Each row has a hidden value; after the row comes its band, the name of the range that the value falls in. Each part has its own.
[ -27  -66   75  -55   69 -121  -72   -1  -35   41  -82  -69  -62   24
  -97  134  -76  149  -11  -48  -79   74    1   13   48   90   68   95
  -74   73   -7   91  -77  -42  -73 -142  -18    8   71  -56  -84   -1
 -150] : regu
[ 501 -212    3 -164   82  -28 -274   59  -42 -237  421  233 -352 -129
  -58 -377  -91  -40  133  -35  273  141 -461 -123   87   28 -104  234
  115 -158   28 -239  -93 -248  -91  307  109   -4  161  -63 -122 -119
 -289] : vas
[  18   71 -184 -158   25   47  -23 -119  -98 -101  -52 -207  166   85
  -38   35 -253  156  -55   24 -147   10 -286 -214  177 -142 -237 -148
 -151   12   67    7  -20 -121  -40  111   31  169  211  -20  -77   38
  -67] : losu
[-220   59  -67  158   -4 -120  118  148    2   97   -7   77  -35   33
  -56  -19   81  180   24  -79   88   83   81  -22   86    2   34  110
  -17   66  133 -133  127 -127   62  -24    7    8 -119   35  152  127
  104] : Mul
[ -98    9 -195   43   34  -81  204  124  -49  182   49  -19   88  140
 -176  164   20  143   -5 -161   74  103   68   -4  137   11   20   75
  -40   75  181  -98  166  -84  151   38   76  166 -120  -27  168  207
   86] : vas
[  75 -180   23  -42   30 -122   89  135  -20  -11  189  238  -26   20
  -35  -73  179   40  -21  -86   40   75 -173   -8   13  -85    8   58
   31  113   96 -175    5 -142   26   50   48  -80    1  -17   43  -23
   16] : Menap
[ -87 -170  126  -30   94  -38   36  -61 -102   84 -119   89    7   79
  -42  113  -40  154    4  -30   81   46   22   21  -65   16  -31   89
    9   51  -40   82  -56   70   55  -70   -1   68  120  -75   -1  -28
  -56] : semek
[ -82 -108   53  -10   69  -73   91  101  -96  156  -36   21    4   47
  -93  129   32  244  -45  -91   22   83   74   34   -7   23   90  111
  -39   82    5   28  -17    1   32  -82  -15   42   20   38   10   95
  -22] : Menap
[ -92    8  -91 -129   22  -42  129  -53 -121   16   -4 -130  105   32
  -13   53  -52  257 -105   24   11   -7 -106 -158   57 -166  -75  -25
  -56   78   69  104   40  -44   47   35  -54  113  150   72   10   79
   36] : losu
[ -97  -95  146   -9   67 -159  -73  -62  -11   -6 -173    9 -114   -7
   -3   72  -52  160   16   32  -66   43   12  -21   -9   57   25   88
  -61   73  -41  111 -108    0  -93 -158  -55  -63  131  -85  -76  -94
 -130] : lon
[-149 -121   73  -51   76   60   28  -30 -135   46  -82  115  170  108
   -5   70  -11   90   -5  -67   13   -2    2   31  -37  -42 -130  -74
    7   42   16  -31   46    6   86   -8   82  105   94  -85   62   -5
   32] : losu
[-166   24  -67 -111  -39 -149  198   29  -82  -38  223   35  103   21
   23  -93  201  145 -177   -3  111  -18 -227 -163   31 -297  -59   35
   81  209  148  -55  190 -201  108   26  -50   10   57  142  138   90
  200] : losu
[ -76  131  109  -74 -100  -76 -375  133   44 -303   47 -119 -281 -227
    4 -329  -34  173   -3  134  -57   28 -183    5  -40  -22   43    3
  -87  -57  -80  -13 -174 -256 -332 -151 -130 -216  250   88 -210   13
 -185] : Mul
[   0  343  393  -25 -189    2 -514  -59  184 -364   21 -111    8 -564
  415 -661 -117   52   76  129  -49  -39 -210 -281  186 -124  -30  -89
   19   97   -8   87 -177 -282 -480  -84 -193 -534 -336  457 -347 -322
  -48] : velu
[ -36 -113  143  -64   25   34  -53   19  -61   15 -127   16   18  -78
   27  -18  -50  208   29   15    4   20   68   32  -74   -4    9  -47
  -66   -6  -58  112 -156   73  -83  -59  -49  -60   89   26 -113  -41
  -77] : velu
[-112 -167  203  -50   65  -44    1  -28 -108   18 -160   51  -32   61
  -40   96  -16  208  -65   30  -28   39  -63   53 -144  -36    6   48
  -47   76 -127  136 -201   54  -47 -172  -82  -28  251  -30 -108  -43
 -111] : semek
[-128 -162    1   29   91  -78  229   63 -142  147  -45  135    6   75
   -6   65   80  298  -44  -33   93   47   30  -69  -32  -95  -15   97
   -8   69   28  -30   45   26  124   41   -9   76  106   24  112   65
   73] : semek
[ 230 -450   13  -49   51  -32  158  267  -20  -25  134  459 -182 -109
   40 -183  279  145  138    4  105   33   61  123 -192  -45   57  -90
  -27 -121   63 -167 -158   80   14  219   55 -164  160 -147   25 -100
  -36] : Menap
[  19 -121 -141  111  -17 -145  366  112   43  123  124  251  -34   -9
    3  -84  181  164   59  -43  273   81   16 -115   56 -126   22  116
   42   72  222 -102   69   -5  172  192  -22  -37 -181   52  177   33
  178] : lon
[-240  -24   61  -47   -3   17    3   -5 -101   22 -124  -51   17   40
  -64   41  -35  235  -46   41  100    9   48   53 -122  -54  -29    7
  -31   12  -56  110  -44   37   12 -123  -71   72  205    8   -9  108
    3] : semek
[  21 -199   77 -103   20   37   86  -19  -89  -12  -51   86  -25  -12
  -22  -11   -3  200    1   65  137    9  -39   31 -160  -90  -25  -27
  -24  -34  -42  157 -200  119   16   16  -82    0  224  -25  -84  -32
  -65] : losu
[ -36  -82   45  -54  113   66   65  -38 -164  153 -134  -47  205  100
  -33  169 -153  222  -38 -107  -67   59  -19  -72   80  -20  -80   -8
  -76   72  -13   48  -29   35   41    6   46  138   21   42  -39   33
  -36] : semek
[ -65 -214  -87   27   19  -72  364  120  -68   80   38  271  -14  -72
  123 -119  237  297   36   45  195  -28  128  -90  -84 -192   -9  -48
   10   -7  150  -30   58   87  156  213  -36  -40   48   25  177   -3
  188] : losu
[ 353   65 -209 -273   -4  -29 -317 -263   -4 -361  479    2 -202 -141
   21 -479 -264 -135  123   75  496   34 -553 -396  255 -109 -360  214
  228 -138  184 -161  221 -318   25  428  110  201  111  -35    9  -82
 -113] : semek
[-106  -77   82  -70   80   -1 -129   97 -112   75  -69  -46  -13    8
  -99  100  -46  197    4  -86  -46   51  140  110  -17  122   61   33
  -59  -11  -35   16    6  -26  -46 -120   44   73   98  -46  -30   95
 -109] : regu
[-252   57    9   28   38 -285  -96 -101  122   33 -132  -43  -92 -105
   47   83   24   -5  164  -26   40  -33  392  -10  142  205   74   66
   35   66  212  123  276  -32   15 -140   48  -24 -200 -226  170  -87
   22] : vas
[ -94   24 -231   14    4   59   53   66  -37   80  -56  -84   67  227
 -299  196 -153   60   55 -110   71  113    7  124   56   79  -84  -18
 -107  -63   95  -75   21  -37  102    2   98  258   76 -184   77  241
  -39] : vas
[ 173 -123  148 -155  -22   26 -182   29   39  -96  111   92  -21 -202
   41 -183    4   -5  109  -24  119   17   10   54  -22   38   31  -45
   36  -31   41   58 -113  -10 -113   30    6 -141  -77    7 -133 -121
 -102] : Menap
[-249  -42  127  -45   88 -337   42 -211   35   25  -98   70   21 -165
  280   11  144   73   58   28    3 -122  283 -212  132   -1   11   36
  109  199  213  173  324  -11   60  -63    4 -102 -172  -97  192 -255
  132] : losu
[ -78 -139   36  -98  139  -12  -46   -6 -139  110  -73   32  138   87
  -35  162  -53  112   12 -131  -89   24   91   11   67   69  -71  -25
  -31   54   34  -58  128  -18   50  -16  146  144   48 -122   60   18
  -34] : velu
[-130   34  115  -44  -28  -42 -104   47  -23    6 -105 -154  -41   15
 -155   94  -80  184  -65   -7  -35   81  -26  105  -53   42  100   64
  -94   67  -79  153 -185  -39 -124 -253 -114  -30  114   48 -156   99
 -132] : regu
[ -30 -189   94  -97  107  -48   73  -30 -112  157 -135  -26   65   95
 -108  257  -58  192  -38  -74  -29   62   75   57  -39   45   48   56
  -62   89  -39  157  -93  108   33 -120   -6   85  102  -67  -54   21
  -96] : velu
[   3  -27  -86 -152   47   22  -36 -122 -125  -55   40  -77   13   48
  -59  -18 -170  150  -14   25  150   19 -170 -135   51  -76 -169   44
    8  -35   33   43   42  -52   54  103   19  200  211  -37   -4   52
  -61] : losu
[ -91   36  -81   16  -26   24  -53   42    2    0  -47  -49  -35   64
 -173   27 -118   96   65  -30  118   83   13   77   15   71  -33   31
  -59  -61   47   -6  -42  -41    3  -38    7  105   51  -78   -6  134
  -62] : regu
[-102  -56   47  -69   33  -72   89  -44 -107   36 -100  -91  -11   53
  -62   97  -63  283 -107   44   13   44 -110  -72  -42 -106   -4   77
  -69   92  -52  158 -126   13  -12 -100 -118   43  216   59  -78   51
  -57] : semek
[-135 -103  146 -107  107  -28   15  -23 -220   58 -142 -100  -18   18
   -5  105  -71  396 -137   40  -62   15  -43  -65  -80  -73   17   70
  -74   56 -135  189 -119   28  -42 -120 -106   66  314   90 -105   35
 -110] : losu
[ 117  -94   27 -160   51   22 -121   58  -92   28  135  -37  -33  -30
 -133    6  -75  115    9  -96  132   81  -35   47   23   72   39  103
   20  -27   12   23  -18  -55  -14   10   39   95   42    9  -71   83
 -133] : regu
[-275  108  213  -86   -6 -373 -336 -226  139 -266 -107  -54 -166 -234
  247 -176   42  -33   48  147 -128 -110   30 -181  108   20  -33   25
   53  176   87  119  174 -204 -212 -237  -58 -246   33 -123    2 -290
  -39] : velu
[-104   19   23  165   29 -123  107   63   42  130  -47  124   33  -28
   43  -13   39  120   83 -112   53   82  113  -85  165   46   36  103
    1  104  160  -74   92  -73   43   13   24  -63 -300   50  102  -30
   82] : regu
[-123 -128   21   42   93  -65  188   38 -130  189 -110   51   10  107
  -75  150  -10  301  -43  -56   75   85   48  -35  -16  -27   15  139
  -40   76   -9   30  -16   53   96  -31  -26  102   80   29   51   93
   11] : velu
[-182 -125  134  -75  127  -10   -2  -11 -192  131 -147  -15   61   28
   10  131  -36  291  -48  -43  -13    5  141   -2  -48   13   -2   43
  -22   47  -63   97   41   56   31  -91    8  104  151    3   16   39
  -31] : semek
[  28  -86  -64  -86  102  -62  -54    8  -35   77  -22  -32   76   99
 -141  204  -86   -6   65 -158  -89   65   69   57  137  144  -15  -16
  -60   33  115  -30   87  -57   31  -21  151  131  -38 -205   38   26
 -100] : vas
[  -1  -72 -167 -125   58  -15   75  -17  -93   57  -16  -89   88  119
 -133  147 -114  158  -18  -50   -5   49  -53  -54   77  -33  -97  -29
  -91   13   79   -8   45  -19   64   63   64  196  143  -94   29  120
  -32] : velu
[-162  128  -19  198  -47   -5  166   23   40  112  -28  122  182  -19
   87 -134   -4  117   64  -91  175   72    4 -173  183  -99  -96   51
   34  116  178 -127  116  -87   89  101    4  -37 -369  187  128   17
  217] : velu
[-211  -97  209    4  138 -292  -50 -254   27   56 -274   42  -55  -91
  192  124  -18   95  102   32  -46  -56  281 -137   90  126   11   97
   39  144   80  231  137   75   -4 -152   -5  -71  -73 -179   73 -276
  -31] : semek
[ -57 -121   49   89   64 -184   95    5   46  113  -97  111  -88   84
 -116  170   24   43   77  -85   54  100   96   68   31  123   84  145
  -13   86   86   53  -40   17   53 -111    7  -14  -80 -163   50  -41
  -63] : vas
[ -56 -138  273   86   43  107  -19  -16  -32   66 -220  208  102  -96
  145  -81  -45  139  128  -27   59   23  140   30  -61   28  -37  -60
   -9   -4  -44   77 -182  137  -43  -14  -16 -136 -123   45  -83 -178
  -16] : semek
[ 134 -333   64   -5   45   18   97  202  -19   59  -30  273 -128  -58
  -52  -23  118  175  132  -24   82   66  162  187 -170   66  107  -48
  -73 -117    3   -4 -234  146  -12   63    4 -101   95 -120  -51  -38
 -102] : regu

Part 2:
[-173   28  -85  -76  109  -59   28  -79  -60   54   84  -61   31 -176
  -84   70  -22 -109 -131   98  -54  -80  132  -16   -3  -19   75   87
   88  123  -55   82  170   53   64  -60  -56    3  -27   10   52   95
  -26] : <74>
[ -19  -32 -100 -135   -8    4    1 -128  -33  105   66  -32  -98   42
    3  -91  -40  -45    7   55 -148   -4  -55   -5    6  153   96   29
   32   90  -86   50   66   86  -74   -3   30  140  -46   95   10  -12
  -96] : <74>
[ -85  -23 -114  -64   50   -4  -59 -125 -129   45   48  -10   87   78
 -197  -99   44  -36  -16  -18 -118  -19  -21  -20   -4  -26  -31  174
   39  106 -167  104  101  111   27  -66  -73  -27  -27  -50  -81  186
 -111] : <73>
[-125  -24  -50 -158   89   13   20 -146  -73   22    9   62   35   35
  -74  -53   24    5    2   60  -50   51   47   -1  -36    6   83   67
   22  105  -51   25   96   79   -6  -63    5   41   46   11   33   71
  -98] : <74>
[-274  -23  115  -55  314   83  142 -178   33 -116  -97  162  122  -28
 -138   34   74  120   40  -31  226   28  168    9   58  -81   28   -6
  -79   -6  165  -44  -21  -50  225 -218  -51  -84  105  -31   88   -1
   29] : <90>
[ -31  202   50   60   85  -88  108  157   34  -11   -2 -227 -229 -253
  171   61 -165 -254 -144  219  285  -64  121   56  200  283  123  -74
   -9 -117  166   24   69 -245  152   94   44   57  -70   54  142   11
  -46] : <73>
[  33   40   72   28   46   78   -4   79   23  -93 -120   46   82  120
  -39  -24  -99   39  156  -46  108   36  -51   12   27   50  -78  -39
  -51  -57  -39  -46  -57  -86   72   -3   -8 -138  -22  -71  -84   78
  -73] : <72>
[-82  65 -16 -74  39  -9  41 -29 -50 -21   7 -43 -28   2  46 -37 -49 -59
 -11  80  41  23   7  47  43 120  58   4  26  -8  32  49  39 -16  46  73
  56  21  54  10  60  39 -70] : <74>
[-125  -15   -9  -11  153   68   43  -58   -7 -115  -42  145  207   21
 -138   18    0   58   14   -1   80  -10  106  -22   11 -173  -60   90
  -61    7  -52  -41   68  -11  124 -130  -92 -164   21 -115    6   99
 -112] : <72>
[  59   79  -45   26  -57   10  -40    9  106  -66   28 -107  -72  137
  175  -31 -152  -48  -18   11  -63    1 -222  -75   42  312  -42 -207
   12  -94  -81   44  -59    8  -89  116   41   47  -40  125  -60  -37
  -25] : <77>
[-31 -23  30 -44  83  52  25 -26  81 -24 -28  70  78 -10 -33  57 -98  18
  55 -11 -12 -22  43 -32 -46 -10   9 -50 -11  45 -36 -60  24  -4  28 -74
 -40 -67 -45  -4  12   9  -9] : <72>
[ -25  -23   60  -85   34   20  -40  -26   -6  -85   -4   98  152   53
   18  -25  -94   18   26   32  -51   37   19    9 -129  -48   35   33
   22   17  -15   -6   56   63   21   74   33  -90   98  -48  103   86
  -46] : <89>
[ 160  182   55  -76  -96  -16  -51  359   -4   22 -171 -127 -167   78
  175  147 -270  -58  268  -45   58   62 -152   48  -67  298  -10 -414
   59  -12  -57 -111 -118 -208 -119  176  154  -72 -101   12 -196   45
   83] : <77>
[-104  -88   -3 -128  100   34  -38 -362   53  -27   57   57    0  199
  -17 -204   65   37  -90   39 -124  112 -119 -109  -45  202   94   20
   -5   46  -39   92   25  208  -72  -79   -8  179   91  164   74   24
  -67] : <74>
[ -14    1 -123  -68  -12   88   51  -46   -5   11  -17   35    4  143
  -21  -39  -46   56  136  -44  -65   -5  -99    2   76   76  -57  -38
  -32   17 -120  -19  -29    6  -41  -31    1   -2  -61    9 -122  -45
 -126] : <72>
[ -38   52   50   20   42   79   48    8  108 -106  -62   28   68   81
   47   40  -92   29   78  -25   67   15  -55   -7   25   90  -55 -133
  -11  -60    4  -36  -63  -43   55   11   10  -89   14  -19  -20  -16
  -18] : <90>
[ -35   59    0   22   93  -32  -26   50  -14  -67    5  -43   -1  -36
   25    3 -102  -62  -59   52   69  -47    5  -25   37   83    3  -34
  -21  -60  -16   27   48  -59   72   17   -9  -50  -22   10   26   79
  -36] : <84>
[ -40   39  -60 -102   15  -22    1  -15  -78   72   15  -75  -92    4
   -1  -35  -58  -65   35   39  -45   -5  -29   34   23  148   65  -13
   47   58  -43   52   42    3  -10   36   47   61  -29   41  -23   45
  -49] : <74>
[  28   -2   79  -66  -24   16  -34  -31   -8   26  -12  -57  -25   76
   43  -95 -120  -11  121  -16  -72   25 -112   46  -27  219   52    2
   63   15   22   83  -50   51    7  133   79   37   33   79   11    5
   14] : <79>
[ 258   94 -156  202 -330  -20 -245  214   12 -129  155 -184  148  241
  169  -92 -256 -131  -54  -48 -309 -129 -391  -42  -42  138 -254  -10
  100 -172 -328  161   -1  114  -96  399   34 -186  -55  -92 -128  158
 -133] : <89>
[ -80  -34  -44  -21  106   52   11  -85    9  -42    0   77  128   37
 -116   -4  -25   38   20  -29  -28  -40   23  -45    9  -62  -47   54
  -30   36  -93   -2   46   35   57 -111  -84  -83  -35  -29  -36   57
  -71] : <72>
[-146   40    7  -56  161  -17   22  -36 -103  -59  -28   16   28  -22
  -54  -33   -4   -4  -14   48  116    6   66   23   51   24   36   44
  -21  -16   38   45   52  -38  119  -31    7  -37   60  -14   37   93
  -53] : <89>
[   9   36   -2    8   34   28  -16   15   20  -58  -26  -17   19   80
   20  -37 -102   -5   48   -6   19   -5  -82  -23   41  128  -38  -48
  -24  -49  -51   16  -20  -27   21   26   -4  -41  -29   24  -47   34
  -56] : <77>
[-161  -34   -9  -84  189   27   39 -139  -33  -87   -9  137  137   -6
  -96  -28   21   45  -51   63   62   21  122  -38   -4 -102   38   97
  -57   30  -11  -10  104   30   85 -130  -61  -51   62  -22   80   76
 -105] : <84>
[  11  -24    1  -25   60   13 -152  -42 -102   27  -63  -43   27  220
 -180 -123  -27   62  166 -170 -103   20 -208  -52  -28  166  -94  -16
   24   50 -165  105  -79   72  -13  -46  -34  -37  -59   46 -244  165
   37] : <84>
[-236   68  326 -130  303   43  188  -93   54 -352 -139  257  115  -25
  232  -40  -16   78  -66  211  483  217  265  116  -15  -24  209  -72
 -150 -223  488 -127  -10 -164  257   87  170  -73  424  -55  493  -30
  -39] : <79>
[-130   40  -81  -66  -13    0  -54 -134 -109  -12   50  -81  135  170
 -106  -67   27   -2   35 -105 -162   19 -154   10  -22   99  -95   43
  126   68 -101  182  -25  159   14   92   -4  -53   88  -15 -121  142
   27] : <73>
[ -83    8  -69 -122   25   -2   43  -94  -78   91   41  -51  -31  -11
  -56  -43  -25  -52   39   19  -77  -20   13   52   33   92   61   76
   56   97  -18   73   49   46   23   17   15   55   -9   29    3   26
  -45] : <73>
[-62 -26 -15 -98  77  -4 -10 -96 -29  -1  32  31   0  12  -2 -62 -43 -15
 -25  56 -47   2  12  -8 -30  57  81  30   2  35 -17  30  69  53  12  -8
  20  40  28  42  78  37 -60] : <79>
[ -27   -5   11  -76    4   39   25  -62   14   -9    5    4   39   46
   40  -45 -101   17   80   16  -62   11  -51   18    2  122   31   17
   30   21   -5   45   -7   51    0   73   34   14   30   66   19  -36
  -42] : <84>
[-270  -34  -90 -106  207   -4   41 -235 -107  -19   46   74  135  -50
 -190  -35  105   17 -113   76   -8   -3  132  -46   24 -105   45  190
   17  115  -66   93  162  115   92 -174  -94   -1   60   -3   31  118
 -110] : <79>
[ 117   35   83   70  -50   72  -66  115   42  -24  -95  -66   12  180
  -15  -44 -155   31  243 -162  -16  -15 -212   28   19  202 -124 -113
   14  -62  -62   23 -162  -48   40   93   30 -111  -74  -14 -174   40
   40] : <90>
[-113    9  -51  -85  104  -22    8  -88  -78   -7   37    4  -11  -12
  -33  -56   -1  -40  -63   68    6  -11   43    8   21   35   66   53
   -3   19   -8   48   89   21   56  -24   10   26   34    6   70   73
  -79] : <74>
[  27   17   -5  -13   -9   90   56   17  113    1  -48   11  -24   63
   37   34 -112   11  124  -21   -7  -14  -64   -3   34  117  -20 -125
  -12   -1  -58  -65  -44  -43   -9  -24   13  -20  -86    9  -59  -64
  -57] : <90>
[  -3   55  -81   28  -30   41   23   13   65   10   10  -85   14   24
    4   37 -118  -40   47   -4  -66  -57  -94  -41   77  147  -70  -48
   42   19 -135   41    1    5  -17    8  -44  -24 -115   45 -130  -13
  -64] : <72>
[ -26    7  -48   -9   39   58   25   -9   48   26  -22  -12   -1   41
  -55   38  -72   12   97  -64  -42  -55  -57  -19   41   78  -48  -82
    6   33  -92  -11  -25  -13   18  -71  -33  -36 -103   11 -109  -10
  -16] : <90>
[  29  101 -145  -69  -92  -32   -7   37  -76  112   46 -196 -185   67
   58  -48  -88 -121   49    6  -96  -30 -157   40   93  294    6  -89
   68   24  -93   89  -13  -19  -70  121   68  102  -92   69 -120   18
  -49] : <73>
[ -95   96  -28  -11   11  -13   46   53  -52  -43   17  -79   66  -78
   38   43 -103  -65   -3   77   28  -41   26   53   62   63   -5   47
   74   -6   -6   85   56  -20   85  118   25  -73   34  -19   14   41
  -62] : <89>
[-32  27 -10 -90  32  -8 -11 -58 -37  12   7 -39 -66  60  28 -77 -47 -48
   7  46 -16  36 -48  14   2 163  68 -26  18  13  -7  42  23  15  -6  43
  53  61  22  45  30  51 -52] : <74>
[  40   77   98  -29   32  -15  -19   82  -28  -34  -63  -80 -132   54
  117  -83 -134  -45   83   34  111   38  -85   61   46  269   65 -103
  -15  -97   94   28  -65  -99   50  137  119   31   31   60   38   21
   -6] : <79>
[  23   47    7   57   14  -13  -57   32   47  -40   31 -113  -15   42
   57  -11 -147  -45    6  -50  -47  -76 -142  -33   33  209  -54 -102
   28  -68  -33   82  -54   -1   31   90    2  -30  -48   77  -46   15
   58] : <77>
[ -43   54   23   26   54  -15  -23    0 -107  -45    9  -79   18   48
  -50 -122  -38  -59   15  -12   70  -30  -39   74   88   99  -26  114
   -1  -75   44  116  -10  -30  156   99   23  -59   47  -48   24  124
  -48] : <73>
[-24  14  41 -40  77   7  -4 -12   1 -78  -5  26  10  37  66 -50 -96   1
   9  29  44   2 -18  11   4  92  37 -39 -38 -67  50   5  -2 -26  54  56
  45 -18  50  29  85  11 -29] : <84>
[-243  -35  -77 -225  175   18  189 -210  -12   46   48  110   -7 -177
    5   49   15    5  -69  177   18    4  235   17   33  -45  200   74
   -5  134   76  -30  165   35   30 -131    0  120   52   86  183 -111
 -109] : <89>
[  11   11  -11  -59   31  -35  -83  -20  -82   67    9  -97 -112   72
  -33 -100  -60  -53   47  -32  -66  -13 -110    9   -3  205   40  -31
   34   24  -48   85   -9   20    1   37   43   59  -41   62  -50   93
   12] : <74>
